Small tables with named rows and columns. After each table, cells are looked up by row and column.

zodubem =
	kunegus	zud	dib
div	1.504	4.191	-2.608
kaniz	1.718	5.028	-0.462
bop	-2.233	-3.964	3.824
lorof	1.840	4.916	1.175
migorig	-0.691	-2.434	-5.916
mar	1.931	1.690	-3.870

mar, zud: 1.690
div, kunegus: 1.504
migorig, dib: -5.916
div, dib: -2.608
lorof, zud: 4.916
lorof, dib: 1.175

kefi:
	lonaza	tak	nulolu	taza	pedurek	nos	gopa
ladag	162	111	97	61	172	159	144
debef	71	201	131	111	156	108	64
sazege	164	108	99	78	162	150	137

What is the nulolu of debef in kefi? 131
What is the pedurek of ladag in kefi? 172
What is the tak of debef in kefi? 201
What is the gopa of ladag in kefi? 144
What is the nos of ladag in kefi? 159
What is the pedurek of sazege in kefi? 162
What is the taza of ladag in kefi? 61
What is the taza of debef in kefi? 111
What is the nulolu of sazege in kefi? 99

Table vizinog
,neleb,vesu,pirimu,mamekan,fek
falilom,79.576,20.113,70.703,55.651,41.468
sesak,26.009,76.336,22.704,59.198,46.049
doba,18.554,82.203,26.075,47.569,58.301
nonone,45.819,59.266,21.721,75.627,21.943
lef,21.311,68.311,54.273,20.591,74.696

mamekan of doba: 47.569
neleb of falilom: 79.576
vesu of doba: 82.203
neleb of sesak: 26.009
vesu of falilom: 20.113
vesu of nonone: 59.266
mamekan of lef: 20.591
pirimu of falilom: 70.703
neleb of nonone: 45.819
fek of doba: 58.301
fek of lef: 74.696
mamekan of falilom: 55.651
fek of sesak: 46.049
pirimu of lef: 54.273

namumus:
	tiso	bif	pedirel	lodu	rokitu	sadak
dom	30.012	75.539	41.911	41.736	62.019	44.306
kulizev	21.987	20.188	29.020	10.044	60.072	35.334
gek	27.396	27.687	31.335	20.586	44.289	24.954

rokitu of gek: 44.289
bif of dom: 75.539
tiso of gek: 27.396
sadak of dom: 44.306
pedirel of gek: 31.335
rokitu of kulizev: 60.072
rokitu of dom: 62.019
lodu of dom: 41.736
tiso of kulizev: 21.987
pedirel of kulizev: 29.020
sadak of kulizev: 35.334
lodu of gek: 20.586
sadak of gek: 24.954
lodu of kulizev: 10.044
tiso of dom: 30.012
pedirel of dom: 41.911
bif of gek: 27.687
bif of kulizev: 20.188

Table kuzi
|  | reg | pilanaz | tul | bakeluz | porizor | tifamul |
|---|---|---|---|---|---|---|
| loben | 5537 | 4497 | 8145 | 3703 | 4047 | 1894 |
| mufu | 5824 | 5690 | 4110 | 7451 | 6267 | 6089 |
| zat | 6575 | 5588 | 4066 | 4943 | 3734 | 7444 |
| burepaz | 6067 | 6097 | 3258 | 6795 | 5619 | 7180 |
| vuv | 6022 | 4492 | 4838 | 4948 | 4554 | 5979 |
| pemid | 5665 | 6116 | 5176 | 4706 | 7293 | 6238 |
| zezu | 5430 | 5891 | 3606 | 6415 | 4458 | 4937 |
| gaz | 6275 | 4287 | 4176 | 4503 | 4969 | 6838 |
| bul | 5013 | 5584 | 5152 | 4359 | 3947 | 2475 |
| kug | 5522 | 4731 | 4861 | 4998 | 5880 | 1233 |

What is the porizor of burepaz in kuzi?
5619
What is the bakeluz of mufu in kuzi?
7451
What is the pilanaz of burepaz in kuzi?
6097
What is the tifamul of loben in kuzi?
1894
What is the porizor of zezu in kuzi?
4458
What is the porizor of gaz in kuzi?
4969
What is the tifamul of vuv in kuzi?
5979
What is the reg of kug in kuzi?
5522
What is the pilanaz of zezu in kuzi?
5891
What is the tul of gaz in kuzi?
4176
What is the porizor of bul in kuzi?
3947
What is the porizor of zat in kuzi?
3734
What is the bakeluz of zat in kuzi?
4943
What is the tul of bul in kuzi?
5152
What is the pilanaz of bul in kuzi?
5584

Table fikemut
	fil	velabi	suviv	lef	fifome	satuma	faz	durudes
fisabo	0.709	0.438	0.265	0.453	0.773	0.651	0.632	0.234
suv	0.484	0.396	0.392	0.545	0.614	0.454	0.605	0.406
bilifaf	0.273	0.392	0.460	0.616	0.458	0.298	0.556	0.529
lunube	0.692	0.451	0.328	0.425	0.698	0.616	0.593	0.318

What is the satuma of suv in fikemut? 0.454
What is the lef of suv in fikemut? 0.545
What is the faz of lunube in fikemut? 0.593
What is the lef of fisabo in fikemut? 0.453
What is the fifome of bilifaf in fikemut? 0.458
What is the faz of bilifaf in fikemut? 0.556
What is the suviv of lunube in fikemut? 0.328
What is the fil of bilifaf in fikemut? 0.273
What is the fifome of suv in fikemut? 0.614
What is the durudes of fisabo in fikemut? 0.234
What is the satuma of fisabo in fikemut? 0.651
What is the velabi of suv in fikemut? 0.396
What is the suviv of suv in fikemut? 0.392
What is the lef of lunube in fikemut? 0.425
What is the suviv of fisabo in fikemut? 0.265

pur =
|  | guba | kas | fozu | zal | bab |
|---|---|---|---|---|---|
| buvon | 184 | 58 | 98 | 187 | 38 |
| mif | 102 | 125 | 27 | 203 | 23 |
| lunub | 192 | 50 | 96 | 195 | 30 |
| bafeb | 142 | 90 | 67 | 189 | 38 |
| bog | 181 | 63 | 91 | 189 | 38 |
| mamok | 40 | 153 | 124 | 24 | 176 |
| figin | 51 | 151 | 120 | 30 | 179 |
| mafevug | 12 | 175 | 100 | 32 | 177 |
| pidoder | 105 | 138 | 32 | 172 | 43 |
| modamom | 166 | 42 | 191 | 104 | 132 |
| lepi | 202 | 15 | 181 | 122 | 82 |
| vus | 125 | 114 | 44 | 192 | 22 |

What is the bab of bafeb in pur?
38
What is the guba of modamom in pur?
166
What is the guba of mafevug in pur?
12
What is the kas of lunub in pur?
50
What is the kas of bafeb in pur?
90
What is the zal of bog in pur?
189
What is the zal of mafevug in pur?
32
What is the guba of pidoder in pur?
105
What is the zal of pidoder in pur?
172
What is the guba of lunub in pur?
192
Row with the largest guba: lepi

